-55; -73; -39; 85; 51; -25; -87; -42 = J
-27; 45; -46; 12; 111; -95; 10; -100 = G
-1; 68; -24; -45; 79; -66; 49; -63 = R
63; 109; 48; -109; -29; 16; 115; 15 = L
has: -74; -39 : no
has: 79; -45 : no
has: 63; 109; 48 : yes
has: 12; -46; 45 : no
has: 115; 14 : no
has: -109; -29; 16; 115 : yes
has: 85; 51 : yes

77; 17; 0; 109; -10; -78; 46 = D
86; 35; -3; -10; -2; 97; -16 = Q
-64; -61; 52; -71; 64; -88; 27 = F
-76; 17; 0; 109; -10; -78; 46 = H
114; 4; 35; -104; 49; 114; -20 = Z
87; 86; -16; 97; -27; 108; 8 = T
105; 6; 30; -92; 42; 106; -19 = X
has: -76; 17; 0 : yes
has: 86; 35; -2; -10; -2 : no
has: 27; -88; 64; -71; 52 : no
has: 30; -92 : yes
has: -10; -2 : yes
has: 52; -71; 64 : yes
has: -19; 106; 42 : no

30; 70; -49; 68; 50; -53; 73; -48; -32; 76; -43; 59; -53; -49; 37; 48; -31; 15; -28; -45 : vas
49; 84; -51; 60; 35; -62; 68; -60; -48; 72; 41; 41; -69; -51; 53; 44; -40; 8; -20; -47 : Teluv
38; 73; -69; 76; 42; -53; 62; -43; -45; 83; 42; 55; -55; -48; 35; 56; -24; -5; -10; -51 : fasig
50; 70; -49; 68; 50; -53; 73; -48; -32; 76; 43; 59; -53; -49; 37; 48; -31; 15; -28; -45 : nir
has: 48; -31; 15 : yes
has: -60; -47 : no

-5; 94; -1; -37; 45; -22; 29; -23; -53; 89; 0; 5; 5; -21; 31; -59; 99; 83; -26; 4; 51; -6; 50; -65; -11 : gim
-78; 0; -69; -28; -6; 34; -28; 14; 28; 104; 29; -10; -104; -57; 37; -9; -1; 14; 27; -27; 14; -86; 68; -12; 24 : Puduf
-19; 11; 96; -4; 13; -55; 54; -87; 20; 6; 29; 7; 88; -37; 17; -44; 7; -2; -92; -9; 78; 68; -26; 11; -12 : lito
4; 85; 46; -29; 46; -43; 43; -48; -44; 57; 5; 12; 49; -16; 27; -64; 91; 63; -59; 3; 71; 28; 25; -49; -21 : lariz
-45; -36; 80; 7; -14; -48; 53; -88; 51; 0; 36; -6; 73; -60; 8; -25; -46; -24; -80; -16; 61; 63; -37; 38; 5 : Pivor
0; 55; 83; -18; 35; -54; 52; -73; -15; 26; 15; 14; 80; -21; 24; -58; 57; 31; -84; -2; 81; 56; -3; -21; -22 : ded
-53; 45; -71; -35; 13; 22; -12; 11; -9; 118; 15; -11; -84; -47; 36; -27; 43; 56; 25; -13; 16; -72; 73; -44; 17 : neze
-94; -42; -36; -23; -20; 35; -35; 12; 59; 72; 38; 0; -102; -60; 35; 5; -38; -35; 13; -43; 22; -80; 55; 22; 23 : kezom
-26; 79; -46; -37; 33; 1; 9; -2; -40; 112; 5; -5; -43; -32; 34; -46; 81; 80; 5; -2; 31; -43; 67; -63; 3 : Zuvaf
-100; -71; 19; -20; -23; 24; -29; 9; 71; 30; 38; 17; -77; -53; 31; 12; -57; -74; -11; -54; 38; -59; 40; 49; 14 : dudun
has: 31; -2 : no
has: -35; -38; 5; 35; -60 : no
has: -32; -43 : no
has: -88; 50; 0 : no

39; 10; 5; -1; -65; 11; 5; -12; 17 : mil
19; 0; 16; -9; 55; 1; 34; -4; 13 : kiduz
83; -49; 11; -42; -6; 5; -4; 0; -12 : gidaf
-24; 1; 8; 11; 30; 2; -24; -19; -4 : zot
29; -51; -10; -27; 96; -4; -64; -8; 22 : sarud
-38; -13; -4; -9; -12; -5; 21; 10; 18 : Rasad
25; 2; 6; -11; -2; 0; -34; -3; -13 : kif
48; -16; -5; 14; -27; -1; -3; -13; -1 : gez
has: 11; 5; -12; 17 : yes
has: -12; 5 : no
has: -5; 21; 9 : no
has: -1; -13; -3; -1 : no
has: 55; 1 : yes
has: -12; 5; 11; -65 : no

